Below is a small trained network, with its code and all its weights. Each question gives an input and a class and asks what happens when units are switched off, that is, made to give their printed mean instead of their output.

import numpy as np


def w(rows, s, z=0):
    codes = np.array(rows[::2]) - 128.0
    scale = np.full(codes.shape[1], s)
    scale[-1] = z or s
    return codes * scale


def norm(h):
    return h / np.sqrt((h * h).mean(-1, keepdims=True) + 1e-5)


def f(y):
    return np.maximum(y, 0)


def log_softmax(a):
    a = a - a.max(-1, keepdims=True)
    return a - np.log(np.exp(a).sum(-1, keepdims=True))


def net(x, mask):
    res = np.array(x, float).reshape(1, 3) / 4 @ E
    u = 0
    for l in range(2):
        y = f(norm(res) @ A[l][:, :-1].T + A[l][:, -1])
        res = res + np.where(mask[u : u + 4], y, B[l][:, -1]) @ B[l][:, :-1]
        u += 4
    return log_softmax(norm(res)[-1] @ U[:, :-1].T + U[:, -1])


A, B = {}, {}
E = w([
[159,120,155,38,70,129,153,135,204],'x0',
[82,96,81,180,205,2,167,60,115],'x1',
[152,99,110,129,119,195,163,117,128],'x2',
],0.007)
A[0] = w([
[113,154,206,69,80,180,111,220,186,253],'L0N1',
[116,162,170,145,184,222,3,169,56,99],'L0N2',
[91,120,39,156,207,131,97,114,112,171],'L0N3',
[113,137,145,72,208,116,150,90,211,95],'L0N4',
],0.0064,0.0023)
B[0] = w([
[56,186,162,137,109,98,129,114,124,254],'L0N1',
[192,58,53,131,168,124,152,9,173,223],'L0N2',
[104,152,189,110,68,126,169,121,92,209],'L0N3',
[241,153,94,161,178,221,139,81,161,161],'L0N4',
],0.011,0.0083)
A[1] = w([
[232,121,52,102,150,73,111,32,254,150],'L1N1',
[153,56,121,116,97,206,68,133,175,187],'L1N2',
[215,155,59,174,123,188,57,34,151,86],'L1N3',
[163,115,147,138,171,111,170,57,97,252],'L1N4',
],0.0065,0.0023)
B[1] = w([
[211,64,68,2,213,156,116,140,187,254],'L1N1',
[100,128,193,46,214,88,61,125,128,153],'L1N2',
[204,97,68,138,153,99,99,188,141,218],'L1N3',
[137,125,119,174,129,184,33,137,77,249],'L1N4',
],0.0083,0.0092)
U = w([
[203,84,36,82,183,150,75,91,171,213],'0',
[107,139,152,235,109,109,111,93,8,184],'1',
[70,96,66,115,89,89,164,210,134,4],'2',
[131,112,109,169,82,96,185,217,155,6],'3',
[102,111,113,155,116,115,198,208,152,2],'4',
[114,97,129,165,92,89,133,197,167,19],'5',
[78,230,215,64,67,118,145,119,212,178],'6',
],0.012,0.0048)

Each question gives the input, the list of numbers given to net, and the class t.
The units are the neurons (one row each of A and B). Each row of codes is followed by its name. A weight is (code - 128) times the scale printed after its matrix; where a second scale follows, it is the last column's (A, B and U).
mask holds one flag per neuron, layer by layer. A switched-off neuron (its flag False) gives its mean, the last column of its row in B, instead of its output. The means were averaged over made-up inputs and are rounded, as every weight is.
A unit's drop is (log p(t) with every unit on - log p(t) with that unit switched off) / (log p(t) with every unit on - log p(t) with every unit switched off).
The circuit of an input: a set's keep is (log p(t) with only the set's units on - log p(t) with every unit switched off) / (log p(t) with every unit on - log p(t) with every unit switched off). Starting from all 8 units, units are removed one at a time, each time the one whose removal leaves the highest keep (on an exact tie, the one counted first), for as long as the keep stays at least 0.8.
circuit, biggest first: the units of the circuit, biggest drop first
top k neurons: the k neurons with the biggest drops, biggest first
top k neurons in layer l: the k neurons of layer l with the biggest drops, biggest first
drop of u: that unit's drop, to one decimal
input [0,5,2], class 1: circuit, biggest first	(L0N2; L1N1)
input [-3,2,-8], class 1: top neuron in layer 1	(L1N1)
input [-1,2,-5], class 1: top 3 neurons	(L0N2; L1N1; L0N1)
input [1,-6,8], class 6: circuit, biggest first	(L0N1; L1N1)
input [3,0,-3], class 6: top 2 neurons	(L0N2; L0N1)
input [1,-8,1], class 6: top 2 neurons in layer 0	(L0N1; L0N4)
input [-3,1,1], class 1: circuit, biggest first	(L0N3; L1N1)
input [0,2,-6], class 1: top 3 neurons	(L0N2; L1N1; L0N3)
input [-1,1,-1], class 1: top 2 neurons	(L1N1; L0N1)
input [1,-2,4], class 6: top 2 neurons in layer 0	(L0N2; L0N1)
input [0,1,-8], class 1: top 2 neurons in layer 0	(L0N2; L0N1)
input [3,-1,0], class 6: drop of L0N2	0.2
input [3,-7,5], class 6: drop of L0N1	0.4
input [6,-2,1], class 6: top neuron	(L0N2)
